Below is a small trained network, with its code and all its weights. Each question gives an input and a class and asks what happens when units are switched off, that is, made to give their printed mean instead of their output.

import numpy as np


def w(rows, s, z=0):
    codes = np.array(rows[::2]) - 128.0
    scale = np.full(codes.shape[1], s)
    scale[-1] = z or s
    return codes * scale


def f(y):
    return np.maximum(y, 0)


def log_softmax(a):
    a = a - a.max(-1, keepdims=True)
    return a - np.log(np.exp(a).sum(-1, keepdims=True))


def net(x, mask):
    res = np.array(x, float).reshape(1, 7) / 4 @ E
    y = f(res @ A[0][:, :-1].T + A[0][:, -1])
    res = res + np.where(mask, y, B[0][:, -1]) @ B[0][:, :-1]
    return log_softmax(res[-1] @ U[:, :-1].T + U[:, -1])


A, B = {}, {}
E = w([
[129,133,126],'x0',
[58,162,212],'x1',
[2,95,54],'x2',
[130,126,130],'x3',
[128,126,128],'x4',
[126,127,128],'x5',
[128,128,130],'x6',
],0.0088)
A[0] = w([
[89,119,93,93],'n1',
[58,130,47,88],'n2',
[130,69,194,115],'n3',
[77,169,181,88],'n4',
[114,115,141,255],'n5',
[86,60,52,83],'n6',
[4,116,70,81],'n7',
[209,146,169,98],'n8',
[164,199,180,164],'n9',
[73,76,82,98],'n10',
[64,178,196,91],'n11',
[161,106,66,87],'n12',
[168,60,72,99],'n13',
[166,67,16,107],'n14',
[172,96,64,130],'n15',
[114,167,104,226],'n16',
[2,103,98,98],'n17',
[35,165,179,131],'n18',
[186,103,31,101],'n19',
[101,193,86,114],'n20',
[207,174,131,160],'n21',
],0.0096,0.0086)
B[0] = w([
[195,74,183,151],'n1',
[186,95,166,182],'n2',
[122,139,145,145],'n3',
[172,174,167,159],'n4',
[1,139,28,254],'n5',
[161,109,152,173],'n6',
[185,103,166,209],'n7',
[127,81,156,193],'n8',
[123,53,101,211],'n9',
[199,74,133,173],'n10',
[189,208,166,172],'n11',
[140,178,166,151],'n12',
[129,206,162,163],'n13',
[150,177,115,187],'n14',
[91,216,155,176],'n15',
[72,100,94,224],'n16',
[161,91,146,212],'n17',
[142,200,116,199],'n18',
[129,198,157,180],'n19',
[162,93,145,144],'n20',
[141,56,92,217],'n21',
],0.0073,0.0086)
U = w([
[217,15,211,3],'0',
[96,114,87,236],'1',
[161,247,174,38],'2',
[94,94,84,184],'3',
[90,93,89,158],'4',
],0.011,0.005)

Each question gives the input, the list of numbers given to net, and the class t.
The units are the neurons (one row each of A and B). Each row of codes is followed by its name. A weight is (code - 128) times the scale printed after its matrix; where a second scale follows, it is the last column's (A, B and U).
mask holds one flag per neuron, in row order. A switched-off neuron (its flag False) gives its mean, the last column of its row in B, instead of its output. The means were averaged over made-up inputs and are rounded, as every weight is.
A unit's drop is (log p(t) with every unit on - log p(t) with that unit switched off) / (log p(t) with every unit on - log p(t) with every unit switched off).
The circuit of an input: a set's keep is (log p(t) with only the set's units on - log p(t) with every unit switched off) / (log p(t) with every unit on - log p(t) with every unit switched off). Starting from the 12 units with the biggest drops (on a tie, the unit counted first), units are removed one at a time, each time the one whose removal leaves the highest keep (on an exact tie, the one counted first), for as long as the keep stays at least 0.8.
circuit, biggest first: the units of the circuit, biggest drop first
top k neurons: the k neurons with the biggest drops, biggest first
drop when u is switched off: that unit's drop, to one decimal
input [-3,-8,-3,-1,7,-4,0], class 2: circuit, biggest first -> [n19, n15]
input [-8,-1,-6,-6,5,8,6], class 3: circuit, biggest first -> [n7, n2, n11]
input [-6,7,0,4,4,-6,5], class 2: circuit, biggest first -> [n11]
input [-4,6,2,-3,3,-6,0], class 2: circuit, biggest first -> [n11, n18]
input [-7,6,-5,-2,5,0,-3], class 3: circuit, biggest first -> [n9, n7, n2]
input [1,-6,-4,5,2,1,3], class 2: circuit, biggest first -> [n19, n15]
input [4,7,-6,-2,-7,4,-5], class 1: top 2 neurons -> [n9, n7]
input [2,7,7,-7,-3,3,2], class 0: top 2 neurons -> [n7, n17]
input [-1,-6,3,4,3,6,7], class 2: drop when n19 is switched off -> 0.2
input [-4,1,8,2,-2,3,5], class 0: drop when n5 is switched off -> 0.0
input [-2,-5,-1,-4,4,8,5], class 2: drop when n13 is switched off -> 0.2
input [3,1,7,5,-3,-4,-8], class 0: drop when n17 is switched off -> 0.1
